Below are the code and all the weights of a small trained network. Each question names an input and a class and asks about switching units off, where a switched-off unit gives its printed mean instead of its output.

import numpy as np


def w(rows, s, z=0):
    codes = np.array(rows[::2]) - 128.0
    scale = np.full(codes.shape[1], s)
    scale[-1] = z or s
    return codes * scale


def norm(h):
    return h / np.sqrt((h * h).mean(-1, keepdims=True) + 1e-5)


def f(y):
    return np.maximum(y, 0)


def log_softmax(a):
    a = a - a.max(-1, keepdims=True)
    return a - np.log(np.exp(a).sum(-1, keepdims=True))


def net(x, mask):
    res = np.array(x, float).reshape(1, 8) / 4 @ E
    u = 0
    for l in range(2):
        y = f(norm(res) @ A[l][:, :-1].T + A[l][:, -1])
        res = res + np.where(mask[u : u + 16], y, B[l][:, -1]) @ B[l][:, :-1]
        u += 16
    return log_softmax(norm(res)[-1] @ U[:, :-1].T + U[:, -1])


A, B = {}, {}
E = w([
[123,160,126,146],'x0',
[126,153,133,143],'x1',
[119,152,129,145],'x2',
[116,142,128,136],'x3',
[240,211,55,62],'x4',
[120,95,129,110],'x5',
[10,146,6,77],'x6',
[58,217,253,5],'x7',
],0.0044)
A[0] = w([
[240,93,220,136,24],'0.n0',
[81,37,190,150,88],'0.n1',
[205,54,92,168,29],'0.n2',
[115,65,158,120,4],'0.n3',
[157,178,55,187,181],'0.n4',
[87,234,126,174,78],'0.n5',
[149,137,187,164,39],'0.n6',
[49,107,59,84,82],'0.n7',
[238,47,246,138,71],'0.n8',
[184,152,236,200,12],'0.n9',
[216,66,185,168,52],'0.n10',
[249,215,96,2,131],'0.n11',
[56,133,200,183,43],'0.n12',
[58,110,205,226,97],'0.n13',
[95,171,208,26,115],'0.n14',
[131,136,246,60,10],'0.n15',
],0.0076,0.003)
B[0] = w([
[67,136,76,118,192],'0.n0',
[194,76,129,102,185],'0.n1',
[101,162,130,203,180],'0.n2',
[151,78,98,122,136],'0.n3',
[114,116,198,103,204],'0.n4',
[128,145,179,94,158],'0.n5',
[143,63,41,131,148],'0.n6',
[109,112,104,90,190],'0.n7',
[99,152,54,74,213],'0.n8',
[100,143,67,27,181],'0.n9',
[60,196,99,93,185],'0.n10',
[202,114,199,118,255],'0.n11',
[172,56,174,99,171],'0.n12',
[193,73,150,88,200],'0.n13',
[83,151,204,254,216],'0.n14',
[99,211,162,153,182],'0.n15',
],0.008,0.0058)
A[1] = w([
[198,122,152,53,138],'1.n0',
[92,106,83,192,101],'1.n1',
[100,169,57,242,128],'1.n2',
[164,103,9,225,148],'1.n3',
[125,176,122,84,134],'1.n4',
[161,118,68,71,7],'1.n5',
[184,114,39,255,102],'1.n6',
[127,83,152,110,48],'1.n7',
[34,103,52,95,131],'1.n8',
[120,95,77,171,40],'1.n9',
[21,104,53,94,108],'1.n10',
[169,122,49,182,75],'1.n11',
[77,88,154,107,111],'1.n12',
[111,103,123,107,4],'1.n13',
[243,160,166,74,57],'1.n14',
[20,196,156,87,214],'1.n15',
],0.0073,0.0036)
B[1] = w([
[171,136,101,73,203],'1.n0',
[121,199,205,106,157],'1.n1',
[57,174,149,101,162],'1.n2',
[68,170,247,131,195],'1.n3',
[151,124,54,115,174],'1.n4',
[141,112,118,53,151],'1.n5',
[65,171,193,141,176],'1.n6',
[134,39,105,124,138],'1.n7',
[224,181,75,91,209],'1.n8',
[136,189,223,137,145],'1.n9',
[203,182,64,95,206],'1.n10',
[31,154,155,134,155],'1.n11',
[172,92,120,137,168],'1.n12',
[135,139,113,106,128],'1.n13',
[201,68,110,152,194],'1.n14',
[79,152,2,132,254],'1.n15',
],0.0071,0.0056)
U = w([
[3,193,190,170,167],'0',
[113,93,109,109,254],'1',
[76,148,17,35,73],'2',
[228,8,165,169,140],'3',
[105,108,132,96,125],'4',
[83,130,108,125,84],'5',
[109,118,132,92,69],'6',
[110,110,128,98,29],'7',
],0.0064,0.004)

Each question gives the input, the list of numbers given to net, and the class t.
The units are the neurons (one row each of A and B). Each row of codes is followed by its name. A weight is (code - 128) times the scale printed after its matrix; where a second scale follows, it is the last column's (A, B and U).
mask holds one flag per neuron, layer by layer. A switched-off neuron (its flag False) gives its mean, the last column of its row in B, instead of its output. The means were averaged over made-up inputs and are rounded, as every weight is.
A unit's drop is (log p(t) with every unit on - log p(t) with that unit switched off) / (log p(t) with every unit on - log p(t) with every unit switched off).
The circuit of an input: a set's keep is (log p(t) with only the set's units on - log p(t) with every unit switched off) / (log p(t) with every unit on - log p(t) with every unit switched off). Starting from the 12 units with the biggest drops (on a tie, the unit counted first), units are removed one at a time, each time the one whose removal leaves the highest keep (on an exact tie, the one counted first), for as long as the keep stays at least 0.8.
units of the circuit, in order: the units of the circuit, biggest drop first
most important unit: the unit with the biggest drop
k most important neurons: the k neurons with the biggest drops, biggest first
k most important neurons of layer l: the k neurons of layer l with the biggest drops, biggest first
drop of u: that unit's drop, to one decimal
input [-7,-2,-6,-4,1,5,-7,-6], class 2: 2 most important neurons of layer 0 => 0.n8, 0.n10
input [-2,4,4,-6,-6,6,4,-6], class 0: 4 most important neurons => 1.n3, 0.n11, 0.n9, 1.n6
input [-5,-4,-3,3,4,0,-6,4], class 2: units of the circuit, in order => 0.n8, 0.n0
input [-3,0,5,-1,0,3,-4,-6], class 0: units of the circuit, in order => 0.n2, 1.n6
input [-7,2,1,5,8,6,-3,1], class 3: units of the circuit, in order => 0.n11, 1.n14
input [6,2,4,-7,3,-6,-8,5], class 2: 2 most important neurons of layer 0 => 0.n9, 0.n8
input [8,8,2,3,-8,7,-1,7], class 3: units of the circuit, in order => 0.n12, 0.n13, 0.n1
input [3,-7,0,-5,8,5,1,-2], class 3: units of the circuit, in order => 0.n11, 1.n14, 0.n8
input [3,2,0,-3,-6,5,-8,-8], class 0: most important unit => 0.n2
input [-3,0,3,-1,8,2,4,-1], class 3: 2 most important neurons of layer 1 => 1.n14, 1.n15
input [2,8,-3,8,8,2,7,1], class 3: 2 most important neurons of layer 0 => 0.n11, 0.n10
input [-7,-7,6,-4,-7,5,1,-8], class 0: 3 most important neurons of layer 0 => 0.n2, 0.n11, 0.n12
input [3,1,-1,2,-6,8,-8,-4], class 2: 2 most important neurons => 0.n8, 0.n10
input [0,1,-4,2,5,-5,4,1], class 3: 2 most important neurons => 0.n11, 1.n14
input [2,-6,3,4,-6,-4,4,-1], class 3: most important neuron of layer 1 => 1.n15
input [6,0,1,-7,8,3,-1,7], class 3: 3 most important neurons => 0.n11, 1.n14, 0.n10
input [8,1,6,-4,-4,-6,8,-8], class 0: drop of 1.n3 => 0.2
input [-4,2,6,-6,-7,6,-1,6], class 3: drop of 0.n12 => 0.3
input [-1,4,1,-1,3,2,2,7], class 0: drop of 0.n14 => 0.8
input [-5,7,3,-4,7,0,-8,-4], class 2: drop of 0.n0 => 0.4
input [-3,4,7,1,-1,1,-8,-4], class 2: most important neuron of layer 0 => 0.n9
